[[106 148 115]
 [137 133 130]
 [131 130 130]
 [136 125 106]
 [129 131 129]
 [128 128 128]
 [129 128 128]]
=>
[[128 128 129]
 [128 128 128]
 [129 131 129]
 [106 125 136]
 [130 130 131]
 [130 133 137]
 [115 148 106]]

[[102 132 126 123 128 127 125 127 135 129 129]
 [129 127 138 134 132 127 125 131 119 131 127]
 [127 123 122 126 127 127 122 120 117 126 128]
 [139 127 120 126 132 126 130 135 128 133 122]]
=>
[[122 133 128 135 130 126 132 126 120 127 139]
 [128 126 117 120 122 127 127 126 122 123 127]
 [127 131 119 131 125 127 132 134 138 127 129]
 [129 129 135 127 125 127 128 123 126 132 102]]

[[120 125 129 133 124 132 111]
 [122 127 128 143 125 129 121]
 [133 128 135 125 125 131 156]
 [132 127 130 131 123 126 130]
 [123 128 130 144 126 132 124]
 [136 129 127 140 124 119 150]
 [116 126 130 139 126 137 105]
 [135 127 126 131 121 118 129]
 [132 127 131 129 123 127 135]
 [115 126 137 129 127 144 119]
 [125 127 128 138 124 127 128]]
=>
[[128 127 124 138 128 127 125]
 [119 144 127 129 137 126 115]
 [135 127 123 129 131 127 132]
 [129 118 121 131 126 127 135]
 [105 137 126 139 130 126 116]
 [150 119 124 140 127 129 136]
 [124 132 126 144 130 128 123]
 [130 126 123 131 130 127 132]
 [156 131 125 125 135 128 133]
 [121 129 125 143 128 127 122]
 [111 132 124 133 129 125 120]]

[[139 108 120 131 120]
 [131 112 116 137 128]
 [140 109 119 130 116]
 [127 111 120 138 126]
 [143 124 105 136 138]
 [131 105 116 124 117]
 [121 110 117 136 127]
 [135 120 111 136 132]
 [131 116 115 140 129]
 [131 109 121 138 122]
 [139 124 113 141 130]
 [127 107 118 129 124]]
=>
[[124 129 118 107 127]
 [130 141 113 124 139]
 [122 138 121 109 131]
 [129 140 115 116 131]
 [132 136 111 120 135]
 [127 136 117 110 121]
 [117 124 116 105 131]
 [138 136 105 124 143]
 [126 138 120 111 127]
 [116 130 119 109 140]
 [128 137 116 112 131]
 [120 131 120 108 139]]

[[127 129 129 128 132]
 [136 149 139 114 144]
 [109 124 146 118 110]
 [100 110 153 115 144]
 [121 127 136 135 118]
 [136 134 121 131 146]]
=>
[[146 131 121 134 136]
 [118 135 136 127 121]
 [144 115 153 110 100]
 [110 118 146 124 109]
 [144 114 139 149 136]
 [132 128 129 129 127]]

[[108 113 105 153 110 124 131 150 135 128  99 144 148]
 [106 103 117 155 145 121 105 148 105 141 148 113 103]
 [134 107 146 145 151 137 153 120 141 107 109 144 143]
 [126 111 119 146 104 117 134 105 108 148 136 107 152]
 [116 122 146 103 147 149 122 125 106 152 101 110 141]
 [139 120 117 127 129 107 118 103 151 152 103 147 102]]
=>
[[102 147 103 152 151 103 118 107 129 127 117 120 139]
 [141 110 101 152 106 125 122 149 147 103 146 122 116]
 [152 107 136 148 108 105 134 117 104 146 119 111 126]
 [143 144 109 107 141 120 153 137 151 145 146 107 134]
 [103 113 148 141 105 148 105 121 145 155 117 103 106]
 [148 144  99 128 135 150 131 124 110 153 105 113 108]]

[[143 118 118 116 139]
 [153 118 119 117 144]
 [152 118 118 117 130]
 [154 119 119 118 158]
 [146 119 119 118 147]
 [153 119 119 118 135]
 [148 118 118 116 140]
 [140 119 118 118 135]
 [149 118 118 117 152]]
=>
[[152 117 118 118 149]
 [135 118 118 119 140]
 [140 116 118 118 148]
 [135 118 119 119 153]
 [147 118 119 119 146]
 [158 118 119 119 154]
 [130 117 118 118 152]
 [144 117 119 118 153]
 [139 116 118 118 143]]

[[120 139 120 143 115]
 [137 129 141 136 122]
 [122 123 154 140 140]
 [128 128 153 112 124]
 [109 131 114 124 153]
 [135 135 125 143 152]
 [125 132 137 107 134]
 [138 124 137 140 119]]
=>
[[119 140 137 124 138]
 [134 107 137 132 125]
 [152 143 125 135 135]
 [153 124 114 131 109]
 [124 112 153 128 128]
 [140 140 154 123 122]
 [122 136 141 129 137]
 [115 143 120 139 120]]

[[106 133 127]
 [117 141 112]
 [133 138 111]
 [121 141 111]
 [128 140 110]
 [136 115 145]
 [108 139 118]
 [121 141 111]]
=>
[[111 141 121]
 [118 139 108]
 [145 115 136]
 [110 140 128]
 [111 141 121]
 [111 138 133]
 [112 141 117]
 [127 133 106]]
